Fen: [-30.4   4.0  79.9 -23.7  10.7 -33.9  19.9  17.1]
suk: [ -1.2  31.6   4.9 -22.7  10.3 -33.2  15.5  44.6]
gib: [ -1.2  31.6   4.9 -22.7  10.3 -33.2  16.5  44.6]
Foza: [-30.4   4.0  79.9 -47.8  -6.3   9.0  17.1  62.0]
Res: [ 31.6   4.8  79.9 -47.8  -6.3   9.0  -4.1  62.0]
kavut: [ 10.7 -18.0 -52.0  77.2   5.4  -6.8  12.0 -23.9]
nuver: [ -7.4  -7.3 -21.3   3.4  84.3  -4.6 -44.7 -11.4]
feg: [ -7.4  -7.3 -21.3   3.4 -15.2  -4.6 -44.7 -11.4]
find: [31.6  4.8 79.9]	Res
find: [ -1.2  31.6   4.9 -22.7  10.3 -33.2  16.5  44.6]	gib
find: [-30.4   4.0  79.9 -47.8  -6.3   9.0  17.1  62.0]	Foza

Res: [ 34.9  27.0  14.4   9.7  -5.5 -11.8 -24.3 -30.8 -33.0 -33.9 -34.1 -31.9
 -27.0 -22.2 -12.7  -0.7   2.6   7.7  17.5  20.7  24.2  23.7  20.9  19.6
  16.2  15.1  10.5   3.8   0.1   1.2  -9.8  -6.9]
kavut: [ 33.9  25.1  12.4   7.4  -9.9 -15.2 -28.3 -33.6 -34.3 -33.0 -31.9 -26.0
 -19.9 -12.0  -3.3   8.9  11.7  17.9  24.3  25.0  24.6  21.5  18.0  12.4
   9.3   4.9   2.2  -5.3  -8.2  -6.8 -16.3 -13.5]
Gofi: [-15.3  -6.2   6.2   9.5  14.8  21.8  17.7  22.2   7.7  -2.6  -9.3 -18.1
 -27.1 -37.0 -34.7 -10.2  30.0  65.6  76.9  63.8  13.0 -32.5 -65.4  -2.5
  11.2   8.3 -14.9  -5.9  14.8  -3.7   4.3  43.4]
Fen: [ 36.9  16.4 -11.5 -25.6 -35.5 -32.1 -26.0  -1.4  11.6  17.9  23.8  17.7
  11.4   0.8  -2.7  -5.9 -10.7 -24.0 -30.0 -37.9 -35.2 -36.6 -23.6   3.2
  23.6  56.2  72.6  78.2  63.8  44.8   8.9 -20.6]
Foza: [ 34.1  20.3   3.6  -7.9 -25.9 -25.8 -36.8 -32.1 -23.9 -12.7  -6.4   7.2
  10.6  20.2  18.4  23.4  14.9  13.1   8.9  -0.5  -3.8  -8.0 -10.2 -17.5
 -18.5 -23.9 -25.4 -35.6 -37.1 -31.6 -35.1 -22.6]
gib: [ 33.6  21.6   7.2  -3.0 -21.3 -23.3 -35.9 -35.0 -29.7 -21.4 -16.0  -3.3
   1.2  13.4  16.2  24.0  19.8  20.7  18.7  10.9   6.4   1.2  -2.3  -9.6
  -9.7 -14.7 -15.5 -26.3 -27.9 -28.2 -37.8 -35.0]
Kevu: [ 35.2   5.5 -24.3 -37.4 -25.3  -9.6  12.1  26.9  13.5   8.7   0.5 -11.7
 -18.7 -29.4 -38.0 -36.1 -23.3   4.7  47.3  74.5  74.1  47.5   6.1 -39.7
 -56.0 -61.6 -48.6 -35.7 -15.3   4.1  23.7  38.7]
vebit: [ 35.9   6.8 -26.5 -37.1 -20.2  -5.5  16.7  23.7  10.5   0.6  -6.2 -16.0
 -23.8 -35.3 -39.3 -21.7  10.3  48.4  73.6  76.5  39.0  -6.6 -51.2 -70.3
 -54.7 -40.7 -19.5   0.2  18.4  34.3  62.5  59.1]
nuver: [ 34.1  26.1  13.2   7.6  -9.0 -14.3 -27.3 -32.8 -33.7 -32.9 -32.6 -27.8
 -21.9 -15.3  -6.2   6.2   9.5  14.8  22.1  24.4  24.8  22.6  19.6  14.4
  11.9   8.5   4.4  -2.3  -5.5  -3.9 -14.6 -11.3]
suk: [ 36.7   6.9 -16.3 -35.3 -32.2 -15.6   5.9  21.5  22.2  19.1   5.8  -2.4
 -11.1 -24.1 -26.1 -37.1 -39.3 -36.6  -4.3  24.6  61.8  73.5  71.2  39.9
   0.1 -35.9 -61.9 -71.1 -57.5 -29.0 -25.2  -5.9]
feg: [ 34.6  25.2  13.3   7.5  -8.5 -14.2 -27.0 -32.4 -33.2 -33.1 -32.6 -28.3
 -22.1 -15.1  -6.2   5.6   9.6  15.3  21.8  24.3  25.2  22.7  19.4  14.8
  11.2   8.3   4.3  -2.5  -5.9  -3.7 -14.9 -11.5]
find: [ 14.8  11.2   8.3   4.3  -2.5  -5.9  -3.7 -14.9]	feg
find: [-15.3  -6.2   6.2   9.5  14.8  22.1]	nuver
find: [ -6.6 -51.2 -70.3 -54.7 -40.7 -19.5   0.2  18.4]	vebit
find: [-32.1 -23.9 -12.7  -6.4   7.2  10.6  20.2  18.4  23.4  14.9  13.1]	Foza

Foza: [ 17.5 -33.4   9.6  15.0   7.3  42.3  38.5   3.5  12.0   9.0  45.6 -12.9
  30.9  -5.3   4.1  34.4  37.1]
feg: [ -0.7 -50.1  33.1 -42.5  33.8 -30.5  29.0 -36.9 -62.8   6.0  36.4  16.8
   4.1  -7.5  16.2  -7.6 -25.2]
dig: [-22.9  22.6 -23.6 -42.2  -0.5  22.8  14.3 -43.3   7.9 -33.6  19.3 -11.5
  17.1  11.4  16.5  21.7 -28.3]
Kevu: [-16.3  27.4 -20.2 -18.4 -17.1 -43.1 -38.6  11.8  63.9 -32.1 -36.8  -0.8
  23.5  30.6 -15.2  35.0 -26.9]
kavut: [ 17.5 -33.4   9.6  15.0   7.3  42.3  38.5   3.5  12.0   9.0  45.6  30.9
 -12.9 -13.6  22.1 -36.1  12.1]
Res: [  0.3 -15.6   1.6  55.8  10.5 -19.3  16.9  48.4  28.2   9.2  15.9  13.7
 -18.3  14.7  19.2 -16.8  36.8]
suk: [ 21.9 -17.8  19.7 -31.5  27.4  -0.7 -50.3 -20.7  29.9  -7.7 -34.1  15.4
 -25.5  42.9  -8.9 -26.1 -61.2]
vebit: [ 12.0   6.9 -39.5  -7.8  -5.5  36.5  11.5 -55.0  -9.6 -50.0  13.8 -74.3
  20.9   4.5 -48.3  10.3  20.7]
find: [-12.9  30.9]	Foza
find: [ -0.7 -50.3]	suk
find: [  1.6  55.8  10.5 -19.3  16.9  48.4  28.2]	Res
find: [-31.5  27.4  -0.7 -50.3]	suk
find: [-42.5  33.8 -30.5  29.0 -36.9 -62.8   6.0]	feg
find: [-43.3   7.9 -33.6  19.3 -11.5  17.1  11.4  16.5  21.7]	dig
find: [ 22.8  14.3 -43.3   7.9 -33.6  19.3 -11.5  17.1  11.4  16.5  21.7 -28.3]	dig

kavut: [ -8.0  35.2  36.8 -46.1  24.0 -45.6 -12.8 -24.4 -29.8]
Res: [  8.7   9.6  49.1 -26.3  34.9 -54.1 -10.7 -43.5 -37.9]
Kevu: [-49.9 -40.2 -22.4 -29.9 -57.1   3.2   7.2  50.0 -50.6]
nuver: [-38.5 -53.5 -18.1  59.1 -32.3  67.9  47.9  47.0 -15.6]
Gofi: [ 30.8  13.4 -26.8 -88.1  -5.7 -46.7   6.6  40.9 -19.2]
Fen: [-69.3  -2.5 -39.9  70.5 -46.6  82.1 -11.8 -26.5  45.0]
find: [-39.9  70.5]	Fen
find: [-26.8 -88.1  -5.7 -46.7   6.6  40.9 -19.2]	Gofi
find: [ 70.5 -46.6  82.1]	Fen
find: [-26.3  34.9 -54.1 -10.7 -43.5 -37.9]	Res

